Here is a tiny trained network, its code and every weight. The questions are about switching its units off for an input and a class, where a switched-off unit gives its printed mean instead of its output.

import numpy as np


def w(rows, s, z=0):
    codes = np.array(rows[::2]) - 128.0
    scale = np.full(codes.shape[1], s)
    scale[-1] = z or s
    return codes * scale


def f(y):
    return y / 2 * (1 + np.tanh(0.7978845608 * (y + 0.044715 * y**3)))


def log_softmax(a):
    a = a - a.max(-1, keepdims=True)
    return a - np.log(np.exp(a).sum(-1, keepdims=True))


def net(x, mask):
    res = np.array(x, float).reshape(1, 3) / 4 @ E
    y = f(res @ A[0][:, :-1].T + A[0][:, -1])
    res = res + np.where(mask, y, B[0][:, -1]) @ B[0][:, :-1]
    return log_softmax(res[-1] @ U[:, :-1].T + U[:, -1])


A, B = {}, {}
E = w([
[255,244,188],'x0',
[131,130,127],'x1',
[39,227,158],'x2',
],0.0086)
A[0] = w([
[49,57,78,179],'N0',
[234,117,96,187],'N1',
[75,167,184,2],'N2',
[240,136,164,93],'N3',
[159,171,93,76],'N4',
[194,77,117,31],'N5',
[95,80,124,75],'N6',
[75,110,44,112],'N7',
[78,243,119,84],'N8',
[174,148,179,124],'N9',
[134,199,246,124],'N10',
[48,200,181,33],'N11',
[144,176,226,157],'N12',
[98,122,58,21],'N13',
[90,198,88,72],'N14',
[160,189,143,100],'N15',
[78,83,83,56],'N16',
[183,172,132,77],'N17',
[156,104,67,196],'N18',
],0.012,0.004)
B[0] = w([
[101,138,103,250],'N0',
[77,125,63,207],'N1',
[172,6,100,145],'N2',
[60,103,147,210],'N3',
[116,97,154,141],'N4',
[174,2,54,161],'N5',
[83,131,186,164],'N6',
[40,107,176,193],'N7',
[167,88,76,184],'N8',
[39,107,169,173],'N9',
[69,134,124,201],'N10',
[174,2,59,174],'N11',
[36,140,139,190],'N12',
[116,100,181,146],'N13',
[130,56,65,148],'N14',
[113,116,130,172],'N15',
[86,118,160,186],'N16',
[66,64,123,171],'N17',
[127,137,88,171],'N18',
],0.0086,0.011)
U = w([
[70,138,33,254],'0',
[21,83,160,60],'1',
[176,2,14,119],'2',
[155,157,171,208],'3',
[253,114,189,52],'4',
],0.0065,0.0094)

Each question gives the input, the list of numbers given to net, and the class t.
The units are the neurons (one row each of A and B). Each row of codes is followed by its name. A weight is (code - 128) times the scale printed after its matrix; where a second scale follows, it is the last column's (A, B and U).
mask holds one flag per neuron, in row order. A switched-off neuron (its flag False) gives its mean, the last column of its row in B, instead of its output. The means were averaged over made-up inputs and are rounded, as every weight is.
A unit's drop is (log p(t) with every unit on - log p(t) with that unit switched off) / (log p(t) with every unit on - log p(t) with every unit switched off).
The circuit of an input: a set's keep is (log p(t) with only the set's units on - log p(t) with every unit switched off) / (log p(t) with every unit on - log p(t) with every unit switched off). Starting from the 12 units with the biggest drops (on a tie, the unit counted first), units are removed one at a time, each time the one whose removal leaves the highest keep (on an exact tie, the one counted first), for as long as the keep stays at least 0.8.
units of the circuit, in order: the units of the circuit, biggest drop first
most important unit: the unit with the biggest drop
k most important neurons: the k neurons with the biggest drops, biggest first
drop of u: that unit's drop, to one decimal
input [0,-1,-3], class 3: most important neuron	N11
input [4,3,8], class 2: units of the circuit, in order	N11, N8
input [6,1,-6], class 1: 2 most important neurons	N3, N9
input [8,6,-6], class 1: units of the circuit, in order	N3, N9
input [8,4,5], class 1: 2 most important neurons	N12, N9
input [8,3,7], class 1: units of the circuit, in order	N12, N9
input [1,-1,5], class 2: units of the circuit, in order	N11, N8, N2
input [5,-1,7], class 2: units of the circuit, in order	N11, N8
input [6,4,-6], class 1: 2 most important neurons	N3, N9
input [-1,0,3], class 3: 2 most important neurons	N1, N5
input [-3,0,2], class 3: drop of N10	0.1
input [1,1,-3], class 3: drop of N0	0.2
input [-1,3,4], class 2: drop of N11	0.2
input [-5,4,6], class 2: drop of N12	0.1
input [1,-2,2], class 3: most important unit	N1
